Here is a tiny trained network, its code and every weight. The questions are about switching its units off for an input and a class, where a switched-off unit gives its printed mean instead of its output.

import numpy as np


def w(rows, s, z=0):
    codes = np.array(rows[::2]) - 128.0
    scale = np.full(codes.shape[1], s)
    scale[-1] = z or s
    return codes * scale


def f(y):
    return np.maximum(y, 0)


def log_softmax(a):
    a = a - a.max(-1, keepdims=True)
    return a - np.log(np.exp(a).sum(-1, keepdims=True))


def net(x, mask):
    res = np.array(x, float).reshape(1, 8) / 4 @ E
    y = f(res @ A[0][:, :-1].T + A[0][:, -1])
    res = res + np.where(mask, y, B[0][:, -1]) @ B[0][:, :-1]
    return log_softmax(res[-1] @ U[:, :-1].T + U[:, -1])


A, B = {}, {}
E = w([
[82,111,46],'x0',
[221,135,49],'x1',
[128,128,128],'x2',
[128,128,128],'x3',
[129,128,128],'x4',
[144,1,127],'x5',
[130,128,129],'x6',
[129,128,128],'x7',
],0.0087)
A[0] = w([
[84,122,75,180],'neuron 0',
[146,155,126,89],'neuron 1',
[128,170,119,147],'neuron 2',
[100,86,123,37],'neuron 3',
[154,109,117,103],'neuron 4',
[184,154,119,95],'neuron 5',
[66,111,158,196],'neuron 6',
[222,94,76,75],'neuron 7',
[193,126,78,158],'neuron 8',
[170,136,195,215],'neuron 9',
[156,148,147,112],'neuron 10',
[162,86,131,164],'neuron 11',
[168,102,110,91],'neuron 12',
[148,160,111,130],'neuron 13',
[90,185,143,125],'neuron 14',
[210,100,83,80],'neuron 15',
[128,73,142,109],'neuron 16',
[128,200,111,159],'neuron 17',
[99,137,45,81],'neuron 18',
[106,123,86,136],'neuron 19',
[80,122,70,183],'neuron 20',
[145,109,129,150],'neuron 21',
[129,182,115,147],'neuron 22',
[155,121,82,130],'neuron 23',
[141,134,130,114],'neuron 24',
[23,92,176,167],'neuron 25',
[206,146,69,202],'neuron 26',
[158,89,139,197],'neuron 27',
[93,134,166,221],'neuron 28',
[176,136,186,229],'neuron 29',
[127,74,142,120],'neuron 30',
[161,222,88,140],'neuron 31',
[73,116,122,137],'neuron 32',
[76,121,66,188],'neuron 33',
[127,36,153,107],'neuron 34',
[137,122,233,222],'neuron 35',
[81,117,44,148],'neuron 36',
[187,149,101,141],'neuron 37',
[10,205,188,221],'neuron 38',
[77,175,151,187],'neuron 39',
[134,117,136,139],'neuron 40',
[173,141,140,116],'neuron 41',
[192,138,207,255],'neuron 42',
[177,93,106,83],'neuron 43',
[194,107,91,92],'neuron 44',
],0.012,0.0032)
B[0] = w([
[181,71,126,184],'neuron 0',
[127,145,106,145],'neuron 1',
[142,116,97,165],'neuron 2',
[137,92,103,154],'neuron 3',
[125,145,150,151],'neuron 4',
[133,155,86,166],'neuron 5',
[105,63,109,198],'neuron 6',
[148,188,195,211],'neuron 7',
[153,200,148,204],'neuron 8',
[76,158,172,189],'neuron 9',
[118,130,114,148],'neuron 10',
[86,135,149,179],'neuron 11',
[125,150,162,162],'neuron 12',
[135,147,101,159],'neuron 13',
[135,77,156,179],'neuron 14',
[148,183,184,199],'neuron 15',
[108,115,88,175],'neuron 16',
[159,125,71,192],'neuron 17',
[180,140,173,179],'neuron 18',
[164,119,147,162],'neuron 19',
[186,67,128,189],'neuron 20',
[107,133,138,153],'neuron 21',
[141,129,83,175],'neuron 22',
[158,155,147,174],'neuron 23',
[128,135,119,135],'neuron 24',
[105,80,55,233],'neuron 25',
[134,239,105,226],'neuron 26',
[78,127,138,181],'neuron 27',
[102,80,162,188],'neuron 28',
[62,180,121,189],'neuron 29',
[92,123,99,176],'neuron 30',
[160,173,51,213],'neuron 31',
[138,105,98,168],'neuron 32',
[186,64,121,194],'neuron 33',
[75,118,65,209],'neuron 34',
[77,95,190,213],'neuron 35',
[205,105,168,199],'neuron 36',
[141,176,86,184],'neuron 37',
[139,60,252,254],'neuron 38',
[138,92,182,190],'neuron 39',
[114,130,128,141],'neuron 40',
[122,141,102,154],'neuron 41',
[40,206,121,208],'neuron 42',
[126,151,172,171],'neuron 43',
[146,176,168,186],'neuron 44',
],0.038,0.0085)
U = w([
[126,115,254,251],'0',
[137,38,150,101],'1',
[78,183,11,146],'2',
[187,140,55,115],'3',
[23,59,76,126],'4',
[114,3,6,125],'5',
[92,164,157,18],'6',
],0.0058,0.0022)

Each question gives the input, the list of numbers given to net, and the class t.
The units are the neurons (one row each of A and B). Each row of codes is followed by its name. A weight is (code - 128) times the scale printed after its matrix; where a second scale follows, it is the last column's (A, B and U).
mask holds one flag per neuron, in row order. A switched-off neuron (its flag False) gives its mean, the last column of its row in B, instead of its output. The means were averaged over made-up inputs and are rounded, as every weight is.
A unit's drop is (log p(t) with every unit on - log p(t) with that unit switched off) / (log p(t) with every unit on - log p(t) with every unit switched off).
The circuit of an input: a set's keep is (log p(t) with only the set's units on - log p(t) with every unit switched off) / (log p(t) with every unit on - log p(t) with every unit switched off). Starting from the 12 units with the biggest drops (on a tie, the unit counted first), units are removed one at a time, each time the one whose removal leaves the highest keep (on an exact tie, the one counted first), for as long as the keep stays at least 0.8.
units of the circuit, in order: the units of the circuit, biggest drop first
unit that matters most: the unit with the biggest drop
k most important neurons: the k neurons with the biggest drops, biggest first
drop when u is switched off: that unit's drop, to one decimal
input [5,1,8,-6,4,-6,7,4], class 3: unit that matters most	neuron 31
input [0,7,0,3,8,-6,-3,-6], class 2: 2 most important neurons	neuron 38; neuron 26
input [7,0,-2,8,-2,1,-2,5], class 5: units of the circuit, in order	neuron 7; neuron 33
input [4,-1,-8,-8,8,0,-1,7], class 1: 2 most important neurons	neuron 34; neuron 31
input [-7,1,-3,-6,5,-8,7,-2], class 2: 2 most important neurons	neuron 31; neuron 17
input [0,6,5,8,2,5,6,6], class 6: 2 most important neurons	neuron 38; neuron 26
input [4,-8,-7,8,-3,-3,-8,-8], class 1: 2 most important neurons	neuron 38; neuron 25
input [-7,-5,-7,-3,6,1,-4,-1], class 4: 2 most important neurons	neuron 25; neuron 7
input [-2,4,1,0,-1,2,4,-8], class 6: 2 most important neurons	neuron 38; neuron 25
input [4,-1,2,-1,4,-5,-5,-7], class 1: drop when neuron 38 is switched off	0.2
input [0,3,-3,-6,4,-3,6,-3], class 2: drop when neuron 38 is switched off	0.1
input [4,0,3,-8,-4,-1,4,8], class 1: 2 most important neurons	neuron 25; neuron 34
input [4,-8,1,7,8,0,4,-2], class 1: drop when neuron 38 is switched off	1.4
input [0,-7,-4,-3,-8,7,3,6], class 4: most important neuron	neuron 35
